Here is a tiny trained network, its code and every weight. The questions are about switching its units off for an input and a class, where a switched-off unit gives its printed mean instead of its output.

import numpy as np


def w(rows, s, z=0):
    codes = np.array(rows[::2]) - 128.0
    scale = np.full(codes.shape[1], s)
    scale[-1] = z or s
    return codes * scale


def norm(h):
    return h / np.sqrt((h * h).mean(-1, keepdims=True) + 1e-5)


def f(y):
    return np.maximum(y, 0)


def log_softmax(a):
    a = a - a.max(-1, keepdims=True)
    return a - np.log(np.exp(a).sum(-1, keepdims=True))


def net(x, mask):
    res = np.array(x, float).reshape(1, 5) / 4 @ E
    u = 0
    for l in range(2):
        y = f(norm(res) @ A[l][:, :-1].T + A[l][:, -1])
        res = res + np.where(mask[u : u + 16], y, B[l][:, -1]) @ B[l][:, :-1]
        u += 16
    return log_softmax(norm(res)[-1] @ U[:, :-1].T + U[:, -1])


A, B = {}, {}
E = w([
[117,92,127,159,201],'x0',
[186,53,100,106,56],'x1',
[3,102,58,108,95],'x2',
[100,103,195,103,112],'x3',
[140,126,121,88,164],'x4',
],0.0023)
A[0] = w([
[132,39,92,118,88,53],'0.n0',
[65,189,134,125,149,23],'0.n1',
[71,255,196,99,144,1],'0.n2',
[142,101,69,213,171,125],'0.n3',
[47,109,45,110,116,117],'0.n4',
[94,191,113,199,174,87],'0.n5',
[99,151,184,186,50,156],'0.n6',
[110,81,160,110,165,117],'0.n7',
[41,124,65,89,175,117],'0.n8',
[123,81,145,186,119,136],'0.n9',
[68,111,98,135,133,30],'0.n10',
[97,78,171,227,121,122],'0.n11',
[199,146,156,151,178,209],'0.n12',
[138,180,87,142,97,110],'0.n13',
[120,111,154,15,163,78],'0.n14',
[146,169,91,56,151,76],'0.n15',
],0.0062,0.0017)
B[0] = w([
[159,59,101,166,127,210],'0.n0',
[162,61,109,171,175,183],'0.n1',
[121,53,87,159,190,215],'0.n2',
[126,166,105,1,131,198],'0.n3',
[141,175,190,143,120,252],'0.n4',
[131,34,119,120,151,208],'0.n5',
[161,210,90,48,214,198],'0.n6',
[123,158,87,25,130,169],'0.n7',
[123,172,178,159,113,240],'0.n8',
[131,118,98,125,150,174],'0.n9',
[143,184,194,154,102,181],'0.n10',
[165,194,106,55,154,191],'0.n11',
[76,185,176,184,77,240],'0.n12',
[117,145,128,23,195,162],'0.n13',
[133,181,92,67,145,163],'0.n14',
[111,184,64,54,156,149],'0.n15',
],0.0051,0.0036)
A[1] = w([
[209,92,105,105,61,37],'1.n0',
[199,171,83,75,161,151],'1.n1',
[150,61,208,153,168,114],'1.n2',
[117,109,171,91,176,120],'1.n3',
[113,163,178,196,78,139],'1.n4',
[97,160,116,26,141,75],'1.n5',
[53,141,107,151,87,67],'1.n6',
[147,143,29,205,108,109],'1.n7',
[110,145,79,125,92,15],'1.n8',
[115,158,117,59,203,238],'1.n9',
[55,52,103,214,161,99],'1.n10',
[30,120,69,91,57,127],'1.n11',
[176,7,81,139,71,84],'1.n12',
[2,136,182,158,75,65],'1.n13',
[147,200,107,42,103,7],'1.n14',
[168,155,84,157,164,230],'1.n15',
],0.006,0.0015)
B[1] = w([
[70,86,98,171,179,178],'1.n0',
[59,143,167,81,120,224],'1.n1',
[119,132,74,152,90,153],'1.n2',
[151,125,84,122,44,175],'1.n3',
[184,193,226,136,227,164],'1.n4',
[156,136,93,29,57,200],'1.n5',
[179,161,231,187,200,133],'1.n6',
[148,93,135,102,72,138],'1.n7',
[169,159,149,75,135,133],'1.n8',
[119,88,104,110,41,253],'1.n9',
[128,75,127,221,140,149],'1.n10',
[178,188,238,127,126,144],'1.n11',
[45,75,97,255,188,166],'1.n12',
[221,159,211,146,153,153],'1.n13',
[97,92,86,81,127,205],'1.n14',
[88,109,190,129,117,181],'1.n15',
],0.0052,0.0057)
U = w([
[192,216,249,193,189,240],'0',
[34,1,63,253,187,226],'1',
[91,111,65,46,51,150],'2',
[119,99,82,50,49,168],'3',
[63,135,84,51,118,175],'4',
[201,129,62,167,107,26],'5',
[208,159,32,204,190,2],'6',
],0.0079,0.0053)

Each question gives the input, the list of numbers given to net, and the class t.
The units are the neurons (one row each of A and B). Each row of codes is followed by its name. A weight is (code - 128) times the scale printed after its matrix; where a second scale follows, it is the last column's (A, B and U).
mask holds one flag per neuron, layer by layer. A switched-off neuron (its flag False) gives its mean, the last column of its row in B, instead of its output. The means were averaged over made-up inputs and are rounded, as every weight is.
A unit's drop is (log p(t) with every unit on - log p(t) with that unit switched off) / (log p(t) with every unit on - log p(t) with every unit switched off).
The circuit of an input: a set's keep is (log p(t) with only the set's units on - log p(t) with every unit switched off) / (log p(t) with every unit on - log p(t) with every unit switched off). Starting from the 12 units with the biggest drops (on a tie, the unit counted first), units are removed one at a time, each time the one whose removal leaves the highest keep (on an exact tie, the one counted first), for as long as the keep stays at least 0.8.
circuit, biggest first: the units of the circuit, biggest drop first
unit that matters most: the unit with the biggest drop
k most important neurons: the k neurons with the biggest drops, biggest first
top k neurons in layer l: the k neurons of layer l with the biggest drops, biggest first
drop when u is switched off: that unit's drop, to one decimal
input [2,-8,-5,-6,0], class 1: unit that matters most -> 0.n5
input [-4,-6,3,-4,-2], class 1: circuit, biggest first -> (0.n2; 0.n1)
input [-1,-7,4,7,-5], class 1: top 2 neurons in layer 0 -> (0.n2; 0.n1)
input [-6,7,3,5,-6], class 1: circuit, biggest first -> (0.n0; 1.n12)
input [-6,-7,2,3,-3], class 1: 2 most important neurons -> (0.n2; 0.n1)
input [-6,7,-2,5,7], class 1: top 2 neurons in layer 1 -> (1.n12; 1.n0)
input [5,3,5,-2,4], class 0: 2 most important neurons -> (0.n8; 0.n4)
input [-1,2,8,-8,5], class 0: 4 most important neurons -> (0.n8; 0.n6; 0.n4; 0.n11)
input [5,-5,-6,-8,-7], class 3: circuit, biggest first -> (0.n3; 1.n9)
input [5,-7,-1,1,-4], class 1: top 3 neurons in layer 0 -> (0.n2; 0.n1; 0.n5)
input [3,-6,8,6,-8], class 0: 2 most important neurons -> (0.n8; 0.n3)
input [3,4,-6,-5,-4], class 0: top 2 neurons in layer 0 -> (0.n12; 0.n6)
input [-7,7,-8,-4,-1], class 0: top 4 neurons in layer 0 -> (0.n12; 0.n3; 0.n5; 0.n2)
input [-4,4,-7,-6,-3], class 0: most important neuron -> (0.n12)
input [7,-1,8,5,2], class 0: top 2 neurons in layer 0 -> (0.n8; 0.n6)
input [7,8,8,-4,-4], class 0: drop when 1.n11 is switched off -> 0.3
input [6,-7,-4,5,4], class 1: drop when 0.n6 is switched off -> 0.4
input [0,-6,2,0,-6], class 1: drop when 0.n1 is switched off -> 0.6
input [5,-8,2,-1,4], class 1: drop when 1.n15 is switched off -> 0.0
input [3,5,7,5,-6], class 0: unit that matters most -> 0.n3
